(in the rows, 128 means zero)
Each row is followed by its class. Each block has new classes.
[122 109 107  85 165 137 131 132 134 120 148 131 140  95 117 197 121  65
 136 137 134 132 139 128 133 126  98 140 105 129 145 120 143 124 148 111
 151 126  97 104 127 107 145 137 115 113 117 123 252  79 111  81 132 147
 132 139  71 139 129 133 145 126 111 116 142  71 126 124 122 101 104 129
 116] : K
[116 118  98 140 152 114 134  87 152 131 138 144 131  64 110 252 131  72
  88 129 160 137 142 135 129 153  96 122 144 179 132 140 135 127 152 139
 200 109 127 128 132 129 130 115 199 122 103 143 102  54  86  90 158 137
 149 129 134 136  88 168 138 150 114 115 139  67  96 123 133  84 155 119
 133] : K
[149 120 138 115 158 127 131 113  92 190 138 116 131 138 112 155 123 111
 127 124 123 125 128 123 110  93 103 134 120 112 136 116 135 109 117 148
 111 134 138 111 131 158 124 120 122 133 133 139 145 177 134 107 126 101
 119 118 110 145 110 123 127 112 143 155 127 172 142 113 124 175 130 105
 120] : F
[155 137 126  64 199 133 158 124 115 148 130 122 142 146 105 193 125  99
 118 132 106 131 129 140 118 121  99 146 119 112 144 122 135 128 120 102
 134 141 149 124 140 144 122 127 131 143 128 151 154 169 134 118 130 252
 131 122  89 140 120 119 124 121 140 142 127 123 137 131 116 154 121 122
 114] : F
[141 147 129  69 142 136 135 141 124 165 170  90 123 122 117 208 121  98
 113 119 125  81 130 163 132 130 107 134  52 141 130 123 142 121 122 133
 115 126 127 135 153 142 121 142 137 112 136 129 146 167 123  54 128  84
 118 127 104 142 105 117 124 106 148 150 115 137 133 138 135 120 109 192
 121] : F
[156 117 189  72 180 138 133 153  98 117 129 100 120 111 107 252 123 118
 139 124 121 109 130 109 133 127  57 143 153  82 107 123 144 118 108 167
 112  96 143 128 113 131 144 129 122 142 125 122 131 153 158 125 142  81
 115 129 103 140 109 110 108 127 149 142 127 118 145 122 120 153  93 125
 106] : K
[125 124 107 145 159 139 118 111 118 194 122 105 126 147  94 252 113 106
  97 131 112 122 122 138 136 139  66 121 123 156 134 130 149 126 116 121
 129 140 134 106 139 163 125 136 144 121 132 140 131 158 129  60 123  84
 122 111 121 162 103 138 126 142 151 132 114 114 129 207 113 124 121 121
 125] : F
[176 129 128  51 163 122 126 158 135 239 123  79 124  95 108 252 157  67
 130 142 136  89 139 148 142 121  78 136 116 122 108 127 163 132 150 115
  94 128 121  87 149 131 127 131  91 154 130 130 139 140 170   4 151  40
 100 122  92 132 141 102 118  98 123 166  95 112 133 148 138 137  84 134
  93] : U
[122 132  98 180 131 132 132  76 147 224 147 130 127 168 114  27 124  54
 114 139 112 158 114 137 125 163  73 123 112 203 136 106 197 129 117 133
 120 127 146  96 127 151 127 132 125 136 126 117 147 125  83  96 139 105
 136 133  63 135 101 187 151 131 106 142 114  83 128 104  98 150 118 119
 124] : E
[159 138 176  64 211 136 123 158 120 222 118  71 134 156  79 252 127  66
  64 149 107 115 115 134 139 106  16 143 127 124 136 130 164 133 115 141
 103 128 139 116 136 139 117 116 106 134 120 128 157 133 128  15 146  42
 142 100  46 160 135 115 120 110 163 168 113  48 119 136  97 141  89 106
 130] : F
[149 113 132 104 175 124 123 142 102 150 132  68 146 135  97 247 135  78
 108 116 128 143 136 143 127 145  67 153 121 152 135 127 149 131 183 109
 119 134 133 117 133 128 134 131 117 139 126 140 143 143 121   4 160  60
 105 120  46 143 141 111 124 131 163 168 123 109 132 149 111 125  91 120
 133] : F
[149 135 130 107 166 144 135 140 108 152 120  91 134 185 124 252 138 141
 114 129 105 129 120 134 138 122  64 137 129 140 122 119 156 105 133 122
 109 146 123 115 141 141 129 126 111 141 134 103 134 156 150  13 156  57
 129 117 158 125 123 130 116 123 155 145 140 114 151 140 123 143 121 116
 128] : F
[110 134 135 146 158 122 119 115 141  95 137 117 153 141  71 252 125 108
 103 133 103 126 121 131 132 128  82 137 133 138 139 143 138 134 125 131
 160 114 125 136 124 128 141 125 174 125 123 131 124  97 109  67 129  97
 159 120 122  97 129 132 139 139 156 137 138  71 113 135 130 128 112 131
 131] : R
[165 108 217  58 252 134 138 204  86  54 148  70 140 126  58 252 117  41
 128 134 124 164 173 110 116 129  50 184  99 114 149 101 140 121 102 153
 177 130  95  92 156 109 114 118 139 144 122 126 172 184  69  43 141 135
 122 104 110 153 110  65 112 139 152 154 129  79 151 124  88  97  53 114
 129] : U
[140 114 123  78 172 129 135 136 123 171 103 101 128 107  97 190 134  64
 122 124 126 125 149 138 129 123  67 145 119 145 124 129 148 136 145 128
 136 144 119 120 133 129 105 129 126 121 119 135 146 165 120  66 144 111
 109 122  97 153 106 108 134 141 111 145 134 131 127 125 111 122 102 196
 141] : F
[141 145 181  79 150 133 127 172 125 137 139 117 113 116 121 252 112  69
 144 149 112 119 135 133 139 121 103 134 125 116 124 127 138 134 136 132
  84 125 127 164 136  87 127 134  56 129 123  98 187  68 132   9 163  81
 133 142  75 123 167 146 140 160 133 156 133  41 114 150 117 126  85 117
  93] : K
[142 110 157  86 184 122 124 121 127 159 134 118 117 135 115 217 131  76
 123 115 123 125 134 117 121 129  94 136 129 139 129 150 139 119 144 126
 136 118 122 132 128 128 121 132 143 147 130 119 141 108  70 102 120 145
 144 141  73 153 109  94 127 130 136 126 136  69 131 144 123 109 119 129
 175] : R
[226 138 128  32 162 129 127 147 126 177 129 104 132  99 110 207 126  80
 125 124 131 117 147 149 132 121 110 145  67 115 144 119 158 134 137 119
 120 139 132 133 150 120 116 135 122 136 141 168 142 120  99  37 146  82
 134 129  95 132 133 101 123 130 139 157 114 150 149 136 123 109 114 146
 115] : F
[148 137 164  90 164 126 123 123 131 138 119  93 117 148  97 209 139 106
 133 139 106 128 137 133 138 136  62 147 132 131 122 130 140 135 130 143
 122 123 121 117 123 124 100 123 130 167 130 112 149 163 135  77 136  91
 114 115 114 146 102 104 132 143 163 160 128 107 143 133  98 134  92 127
 119] : F
[143 150 166  88 126 139 129 116 124 136 130 140 123 101 113 252 140 121
 122 141 124 122 127 160 132 129 115 132 158  90 119 124 130 124 122 135
 136 112 142 144 130 109 125 123 121 143 106 123 116  63 168  98 153 109
 142 127 158  83 122 126 117 128 122 123 125 110 117 111 148 126 144 131
 114] : K
[143 127 161 130 138 137 126 171 121 112  99  81 131 130 113 252 122 122
 126 121 125 159 141 109 132 119  74 131 128 131 115 129 148 138 125 139
 106 136 122 119 178 117 124 127 124 145 137 121 133 138 141  40 115  70
 134 100 127 143 141 119 137 135 181 146 120  90 130 132 131 129  94 117
 115] : F
[ 97 124 141 128  62 136 119 135 123 143 109  94 150 147 101  59 130 101
 151 117 118 124 132 120 131 148  78 141 105 143 111 126 159 145 163 138
 119 137 117 132 145 102 130 123  68 148 128 141 154 189 143  52 153  72
 118  97 139 128 121 108 128 156 144 165 103 114 165 139 114 126  70 135
 147] : F
[148 125 122 112 126 133 114 133 121 172 130  85 143 156  89 109 141  87
 134 127 122 118 126 142 131 139  63 132 109 149 127 123 149 125 146 123
 118 130 121 118 139 133 126 130 110 145 138 124 138 162 125  16 128  57
 120 116 125 151 123 132 123 126 151 150 116 128 125 133 112 127  80 123
 152] : F
[144 140 120 143 153 139 134 107 138 178 122  95 137 130  95 252 128 106
 120 121 125 131 123 151 131 139  78 127 111 143 141 120 153 123 122 155
 128 136 142 114 145 142 127 127 143 146 134 146 125 155 139  29 140  63
 136 117 110 155 113 132 103 122 140 145 128 131 131 148 142 131 108 137
 129] : F
[137 131 211  22 168 125 123 216 120 145 143 119 147  81 131  42 125  80
 132 129 123 145 177 133 114 108 150 144 107 129 121 133 127 111 123 114
 128 153 105 157 141  90 114 134  88 114 125 104 185 145  96  56 127 131
  71 124  97 145 166  67 122  97 110 146 129 141 143 143 102 106  91 141
 124] : U
[143 160 133 130 186 137 124 128 126 115 147  83 147 161  91 252 123 101
 108 136 128 115 146 144 142 134  46 140 132 143 155 117 167 130 130 130
 104 131 120  84 150 145 130 144 143 145 133 122 136 175 156  41 139  55
 134  98  91 139 125 144 107 122 151 159 113  78 121 133 124 139 114 123
  94] : F
[176 126 185  50 133 124 139 145 120 185 121 109 143 112 123 214 137 111
 156 158 108 124 148 122 141 114  99 137 138   4 121 123 143 135 138 134
  99 115 156 152 125 145 112 120  83 146 126 113 139 127 158 101 120  83
 121 119  89 148 123 105 115 108 126 145 124 141 118 117 165 130 113 121
 119] : U
[140 123 120  78 181 144 159 138 117 138 136  76 143 142 103 252 124 104
 117 139 143 120 128 130 128 114  64 141  98 123 163 114 150 128 122 121
 109 147 133 107 153 147 123 117 135 143 128 121 199 168 142  48 173  76
 128 119  86 153 133 110 118 109 150 159 122 140 136 131 131 135  85 132
 128] : F
[160 142 147 108 171 133 116  98 125 143 136 124 131  93 114 252 133  76
 136 125 135 124 126 135 105 124 106 135 149 141 143 158 129 133 119 138
 110 129 147 111 126 140 129 120 141 138 123 114 132 107 115  96 156 123
 134 144  92 138 119 122 120 116 123 119 115 109 119 140 121 122 127 124
 108] : R
[148 127 152 100 106 137 125 137 125 162 137 100 113 148 123 160 129 100
 123 116 120 122 124 131 136 129  93 142 123 121 102 131 144 152 123 133
 114 131 136 130 133 131 123 120 106 143 121 128 162 119 147  60 134  87
 124 131  94 132 163 127 121 134 128 148 120 101 120 129 126 128 117 112
 115] : F
[128 126 157 113 144 114 126 125 127 158 118 134 122 125 129 252 120 100
 129 129 122 120 125 129 128 126 114 131 134 138 134 133 137 128 128 126
 118 117 123 102 148 133 125 146 129 125 126 160 117 122 142 100 132 110
 135 116  58 142 144 135 125  92 100 117 131 115 115 108 129 120 121 129
 117] : E
[151 143 149 108 194 123 138 137 119 156 148 112 123 156 105 201 125 111
 101 126 109 162 131 135 133 148  75 119 109 156 136 121 138 146 120 133
 124 126 125  98 126 152 128 130 136 137 124 131 164 183 149  84 126  95
 130 107  91 157 117 113 142 111 133 137  96 123 133 129 118 134  98 124
 137] : F
[159 127 156  87 143 114 121 152 125 175 136  95 129 114  88 252 134  50
 123 140 160 124 147 141 146 152  95 115 128 146 104 137 137 127 144 107
 115 123 115 146 125 124 117 123 122 134 143 140 154 101 113  12 134  63
 138  96 127 136 123 112 115 135 147 152 129  99 129 127 135 119 112 130
 119] : F
[124 137 117  62 121 129 128 131 148 203 139 153 117  71 168  68 127  84
 130 130 144 131 145 151 126 114 148 142 110 144 134 121 133  91 149 130
 123 121 127 138 133 105 105 128 110 115 130 132 140 101  40  75 132 115
 110 143 101 154 147 134 132  95  91 121 136 127 127 159 144 114 125 136
 118] : U
[139 126 173  98 199 131  81 123 127 135 118 108 140 135  86 252 132 107
  99 131 127 117 132 149 129 126  59 103 147 125 149 117 149 122 123 130
 125 128 141 124 150 145 119 117 168 123 127 146 123  50  77  55 174  84
 140 113 105 148 132 121 115 135 148 139 120  87 138 149 119 162 128 117
 131] : R
[138 118 164 152 142 133 125 135 103 143 131 103 131 150 119 206 114 118
 114 126 122 123 114 138 144 141  93 141 128 148 122 131 152 136 121 134
 103 136  94 128 139 127 129 132 117 131 131 123 140 181 141  58 156  72
 120 128 108 135 127 121 135 122 144 152 125 124 125 132 111 130 113 112
 116] : F
[159 122 185  59 189 143 135 156 118  85 120 112 142  89 119 252 126  73
 130 144 137 128 140 113 138 118  93 129 161 104 146 112 129 124 134 139
 106 125 120 142 130 102 111 146 109 133 134 104 177  79 113  37 149 148
 127 131  89 131 143 114 131 131 137 146 117  43 115 148 116 110  94 111
 120] : U
[130 128 108  62 176 125 128 127 131 184 125  99 152 110  83 218 138  62
 130 180 104 110 139 128 132 132  62 128 112 147 138 131 161 132 146 110
 136 134 133 108 115 143 127 126 144 130 115 131 138 141 102  18 143  91
 138 135  99 161 120 130 129 100 137 145 127 127 104 137 111 122  89 149
 144] : F
[153 132 139  96 187 146 117 154 121 137 128  97 130 138  99 150  91 112
 142 141  98 135 111 133 135 146  77 160 115 130 145 124 142 134 125 127
 106 121 133  99 151 127 123 126  89 144 121 116 163 176 131  58 143  92
 113 110  93 155 116 143  71 130 133 141 119  82 132 145 107 152  76 116
 126] : F
[138 121 167  91 162 144 132 141 111 124 133 110 129 119 127 252 133 119
  76 132 121 127 134 136 128 131  90 142 124 110 151 129 133 126 123 125
 128 136 135 112  53 131 139 125  69 130 138 130 150 141 124  87 136 111
 121 122  92 131 101 122 108 128 144 141 144  87 134 144 111 125 118 126
 135] : F
[114 131 132 135 131 119 122 125 133 143 120 142 123  88 129 156 130 117
 117 132 118 125 144 141 112 121 167 146 128 138 135 120 128 117 131 119
 122 126 100 132 148 136 129 125 140 124 128 161 129 102 129 153 136 146
 135 129 125 119 120 126 140 113 125 112 112 146 135 129 125 106 130 126
 122] : K
[131 135 109  97 154 128 132 148 114 166 129  82 145  88 112 173 128  49
 133 132 129 123 142 133 140 126  74 141 114 138 133 130 154 129 126 128
 120 148 127 129 132 113 108 143 112 126 137 126 147 128 104  23 146 118
 136  98 116 122 119 122 118 116 153 152 117 117 139 129 127  99 105 110
 116] : F

Each row is followed by its class.
[131 113 128 127 125 130 114 145 105 128 153 122  58 126 126 146 114  77
 124 159 130 141 141 123 138 143 131 118 109 168 187 152 114 123 138 102
 170 119 120 134 119 126 122 112 117 119 132 113 134 140 129 145 128 137
  82 138 124 176 149 124 138 115 128 139 116 110 147 108 104 114 108 151
 176] : M
[122 120 126 129 131 130 129 135 126 126 127 126 126 127 128 126 120 138
 135 137 125 127 130 131 129 156 129 126 111 147 145 128 128 128 124 127
 135 134 126 123 126 129 125 122 130 119 127 122 131 145 126 123 132 125
 123 134 135 145 132 131 131 138 130 132 124 125 129 125 124 126 118 138
 117] : A
[134 117 136 127 138 128 119 136 119 119 147 116  74 126 126 143 116  87
 124 143 125 132 133 120 132 149 130 126 118 128 156 141 105 133 121 122
 138 133 128 132 124 125 133 115 124 128 127 115 132 121 129 138 116 135
  98 124 122 145 134 129 134 123 129 131 118 120 139 112 117 123 108 136
 172] : A
[122 107 122 126 124 131 117 150 103 130 155 125  66 126 125 137 113 100
 130 158 125 141 142 125 138 164 134 122  98 192 195 150 123 119 144  98
 184 121 115 129 118 126 119 110 111 109 131 108 133 160 129 137 137 131
  87 159 131 191 158 126 141 126 131 144 118 108 146 107 103 115  89 160
 152] : M
[133 126 135 127 131 129 123 131 121 136 144 118  94 127 128 137 124  94
 123 134 130 131 129 120 127 125 128 125 127 121 145 137 118 129 126 121
 133 128 130 133 124 126 133 121 127 131 130 123 131 114 127 138 120 125
 106 119 120 131 130 127 132 116 126 129 121 122 135 116 122 124 125 125
 163] : A
[144 133 139 118 114 133 114 124 120 137 168 124  66 127 123 137 132  81
 112 123 131 136 126 125 132  85 124 127 150 136 130 137 118 133 150 118
 140 114 134 139 130 136 129 131 132 133 117 135 135  73 132 146 115 134
  93 112 111  82 118 107 123  86 124 119 118 117 120 116 128 128 140 101
 171] : X
